Here is a tiny trained network, its code and every weight. The questions are about switching its units off for an input and a class, where a switched-off unit gives its printed mean instead of its output.

import numpy as np


def w(rows, s, z=0):
    codes = np.array(rows[::2]) - 128.0
    scale = np.full(codes.shape[1], s)
    scale[-1] = z or s
    return codes * scale


def f(y):
    return np.maximum(y, 0)


def log_softmax(a):
    a = a - a.max(-1, keepdims=True)
    return a - np.log(np.exp(a).sum(-1, keepdims=True))


def net(x, mask):
    res = np.array(x, float).reshape(1, 8) / 4 @ E
    y = f(res @ A[0][:, :-1].T + A[0][:, -1])
    res = res + np.where(mask, y, B[0][:, -1]) @ B[0][:, :-1]
    return log_softmax(res[-1] @ U[:, :-1].T + U[:, -1])


A, B = {}, {}
E = w([
[125,119,141,151,129,134,134,148,117],'x0',
[137,105,132,108,130,119,124,109,145],'x1',
[93,59,34,212,64,138,92,86,191],'x2',
[132,83,28,84,182,149,66,181,29],'x3',
[117,130,131,145,125,129,133,139,111],'x4',
[126,122,125,133,134,127,135,147,133],'x5',
[55,140,189,194,254,58,79,77,158],'x6',
[114,96,140,152,130,116,162,164,118],'x7',
],0.0086)
A[0] = w([
[190,37,54,89,72,170,61,178,56,87],'n1',
[153,195,114,66,54,99,185,198,162,10],'n2',
[137,95,100,42,253,149,81,178,6,106],'n3',
[205,149,150,72,25,186,217,137,93,254],'n4',
[124,75,40,122,58,172,107,170,109,111],'n5',
[192,87,73,106,103,138,146,134,54,117],'n6',
[136,176,235,124,181,83,134,144,155,100],'n7',
[181,161,152,83,61,160,178,140,111,40],'n8',
],0.0062,0.0031)
B[0] = w([
[34,140,161,23,187,201,164,89,123,237],'n1',
[162,177,175,182,165,64,43,156,194,174],'n2',
[189,39,122,227,100,95,26,130,221,240],'n3',
[179,45,101,160,50,71,50,163,148,254],'n4',
[80,106,129,75,156,190,187,151,87,210],'n5',
[118,163,98,43,169,112,221,106,150,200],'n6',
[106,254,207,17,213,146,147,63,133,188],'n7',
[193,110,157,239,151,73,99,126,153,181],'n8',
],0.0071,0.01)
U = w([
[131,138,150,215,117,76,114,125,168,223],'0',
[109,55,65,175,63,127,99,127,155,167],'1',
[74,194,140,41,165,185,254,116,66,3],'2',
],0.009,0.002)

Each question gives the input, the list of numbers given to net, and the class t.
The units are the neurons (one row each of A and B). Each row of codes is followed by its name. A weight is (code - 128) times the scale printed after its matrix; where a second scale follows, it is the last column's (A, B and U).
mask holds one flag per neuron, in row order. A switched-off neuron (its flag False) gives its mean, the last column of its row in B, instead of its output. The means were averaged over made-up inputs and are rounded, as every weight is.
A unit's drop is (log p(t) with every unit on - log p(t) with that unit switched off) / (log p(t) with every unit on - log p(t) with every unit switched off).
The circuit of an input: a set's keep is (log p(t) with only the set's units on - log p(t) with every unit switched off) / (log p(t) with every unit on - log p(t) with every unit switched off). Starting from all 8 units, units are removed one at a time, each time the one whose removal leaves the highest keep (on an exact tie, the one counted first), for as long as the keep stays at least 0.8.
units of the circuit, in order: the units of the circuit, biggest drop first
unit that matters most: the unit with the biggest drop
top k neurons: the k neurons with the biggest drops, biggest first
drop of u: that unit's drop, to one decimal
input [-1,-7,-5,4,-7,3,1,-5], class 0: unit that matters most -> n3
input [1,4,0,-5,2,-3,4,-6], class 2: top 3 neurons -> [n3 n4 n7]
input [8,6,-8,8,2,2,1,-7], class 0: top 2 neurons -> [n3 n4]
input [-3,-7,-4,4,-2,1,-8,-1], class 1: top 2 neurons -> [n4 n3]
input [1,1,-6,7,3,6,-7,-6], class 1: top 2 neurons -> [n3 n4]
input [-7,3,5,8,8,0,0,5], class 2: top 2 neurons -> [n1 n4]
input [-3,0,-4,0,-4,3,4,-2], class 2: top 4 neurons -> [n4 n7 n8 n2]
input [5,-6,-7,2,3,5,-7,-5], class 1: top 2 neurons -> [n4 n7]
input [-8,8,1,3,-2,5,0,5], class 2: top 2 neurons -> [n4 n8]
input [4,-3,-4,-2,5,-1,-7,-3], class 0: top 2 neurons -> [n2 n8]
input [-2,-3,-2,-3,-6,8,4,0], class 2: top 3 neurons -> [n3 n4 n7]
input [-8,5,-5,-1,-3,5,-3,-1], class 0: drop of n2 -> 0.1
input [-8,-3,5,6,-1,-8,-5,5], class 2: drop of n5 -> 0.0
input [0,2,-6,7,-6,6,-5,-5], class 1: units of the circuit, in order -> [n3]
input [-4,2,-4,-3,6,6,3,0], class 2: drop of n3 -> 0.2
input [-5,1,4,7,2,5,0,5], class 2: drop of n1 -> 0.5
